Here is a tiny trained network, its code and every weight. The questions are about switching its units off for an input and a class, where a switched-off unit gives its printed mean instead of its output.

import numpy as np


def w(rows, s, z=0):
    codes = np.array(rows[::2]) - 128.0
    scale = np.full(codes.shape[1], s)
    scale[-1] = z or s
    return codes * scale


def f(y):
    return y / 2 * (1 + np.tanh(0.7978845608 * (y + 0.044715 * y**3)))


def log_softmax(a):
    a = a - a.max(-1, keepdims=True)
    return a - np.log(np.exp(a).sum(-1, keepdims=True))


def net(x, mask):
    res = np.array(x, float).reshape(1, 5) / 4 @ E
    y = f(res @ A[0][:, :-1].T + A[0][:, -1])
    res = res + np.where(mask, y, B[0][:, -1]) @ B[0][:, :-1]
    return log_softmax(res[-1] @ U[:, :-1].T + U[:, -1])


A, B = {}, {}
E = w([
[127,129,128,127,127,127,126,128],'x0',
[128,128,127,129,129,128,129,128],'x1',
[216,75,111,167,163,46,118,64],'x2',
[124,184,91,252,83,133,130,141],'x3',
[112,32,103,132,45,168,188,144],'x4',
],0.014)
A[0] = w([
[166,81,137,149,114,139,147,127,15],'n1',
[140,133,109,113,129,146,133,135,141],'n2',
[84,229,139,84,133,152,122,145,230],'n3',
[142,24,108,150,75,119,148,118,2],'n4',
[72,97,126,106,49,199,146,154,117],'n5',
[130,126,132,144,132,147,116,150,68],'n6',
[99,131,131,153,110,163,157,144,109],'n7',
[122,130,117,146,136,172,110,126,69],'n8',
[174,149,117,141,170,84,113,101,103],'n9',
[132,116,132,119,142,115,112,136,59],'n10',
[121,174,120,252,99,132,136,137,144],'n11',
[150,120,139,109,157,106,123,122,225],'n12',
[93,145,105,114,117,93,157,120,85],'n13',
[114,132,126,120,113,136,133,132,158],'n14',
[102,181,116,104,151,171,121,151,176],'n15',
[122,100,128,84,141,155,154,137,187],'n16',
],0.03,0.009)
B[0] = w([
[113,104,116,142,107,135,112,85,164],'n1',
[105,124,134,132,140,140,139,135,136],'n2',
[133,65,107,135,94,125,139,42,237],'n3',
[121,47,120,129,71,143,123,45,218],'n4',
[143,176,148,101,151,131,135,239,234],'n5',
[139,136,121,129,108,122,119,131,135],'n6',
[118,158,124,62,59,128,118,137,177],'n7',
[134,142,116,120,101,118,126,131,142],'n8',
[123,196,135,153,196,106,128,176,197],'n9',
[122,161,117,106,82,123,137,114,137],'n10',
[128,154,122,254,80,143,131,136,252],'n11',
[132,178,131,27,91,87,125,98,177],'n12',
[129,129,134,139,116,128,127,135,130],'n13',
[109,111,129,125,123,135,137,153,150],'n14',
[124,90,130,149,119,139,113,66,198],'n15',
[129,59,132,168,218,138,130,152,181],'n16',
],0.04,0.039)
U = w([
[111,15,119,78,166,123,123,19,254],'0',
[108,104,70,233,41,178,124,50,125],'1',
[130,194,153,73,220,49,118,131,111],'2',
[124,255,114,250,162,95,122,161,36],'3',
[133,82,183,68,199,162,146,224,92],'4',
[125,190,136,183,46,199,133,243,110],'5',
],0.0069,0.0052)

Each question gives the input, the list of numbers given to net, and the class t.
The units are the neurons (one row each of A and B). Each row of codes is followed by its name. A weight is (code - 128) times the scale printed after its matrix; where a second scale follows, it is the last column's (A, B and U).
mask holds one flag per neuron, in row order. A switched-off neuron (its flag False) gives its mean, the last column of its row in B, instead of its output. The means were averaged over made-up inputs and are rounded, as every weight is.
A unit's drop is (log p(t) with every unit on - log p(t) with that unit switched off) / (log p(t) with every unit on - log p(t) with every unit switched off).
The circuit of an input: a set's keep is (log p(t) with only the set's units on - log p(t) with every unit switched off) / (log p(t) with every unit on - log p(t) with every unit switched off). Starting from the 12 units with the biggest drops (on a tie, the unit counted first), units are removed one at a time, each time the one whose removal leaves the highest keep (on an exact tie, the one counted first), for as long as the keep stays at least 0.8.
circuit, biggest first: the units of the circuit, biggest drop first
unit that matters most: the unit with the biggest drop
k most important neurons: the k neurons with the biggest drops, biggest first
drop of u: that unit's drop, to one decimal
input [-4,-6,-6,4,1], class 5: most important neuron	n5
input [-1,2,1,-6,1], class 0: 2 most important neurons	n5, n11
input [7,0,-5,1,6], class 5: 2 most important neurons	n5, n7
input [-4,7,-3,0,7], class 4: circuit, biggest first	n11, n5
input [6,-5,1,-2,-5], class 2: circuit, biggest first	n11, n4
input [1,-5,5,-2,-7], class 2: 2 most important neurons	n11, n12
input [8,-5,1,1,-5], class 3: 2 most important neurons	n4, n9
input [2,-8,-3,-1,8], class 4: circuit, biggest first	n5, n11
input [-5,2,0,-8,0], class 0: 3 most important neurons	n5, n9, n11
input [-8,-1,-7,6,1], class 5: 3 most important neurons	n5, n4, n7
input [-4,0,2,-6,7], class 0: 2 most important neurons	n4, n11
input [7,2,-4,-7,1], class 4: 2 most important neurons	n5, n4
input [1,1,-5,-3,0], class 0: 2 most important neurons	n11, n3
input [-7,-1,-8,-1,3], class 4: unit that matters most	n5
input [-3,8,1,-5,6], class 0: 2 most important neurons	n4, n11
input [-2,2,1,7,-1], class 3: 2 most important neurons	n4, n3
input [-6,5,6,-2,-4], class 2: 2 most important neurons	n11, n12
input [8,4,-2,-2,8], class 4: 2 most important neurons	n5, n11
input [-2,-4,-4,6,1], class 5: 2 most important neurons	n5, n4
input [6,2,-4,5,7], class 5: circuit, biggest first	n5
input [3,7,8,-2,-3], class 2: drop of n11	0.4
input [1,8,7,-3,2], class 0: drop of n11	0.9
input [3,8,0,-7,-8], class 0: drop of n5	0.7
input [6,-5,5,0,6], class 0: drop of n1	0.0
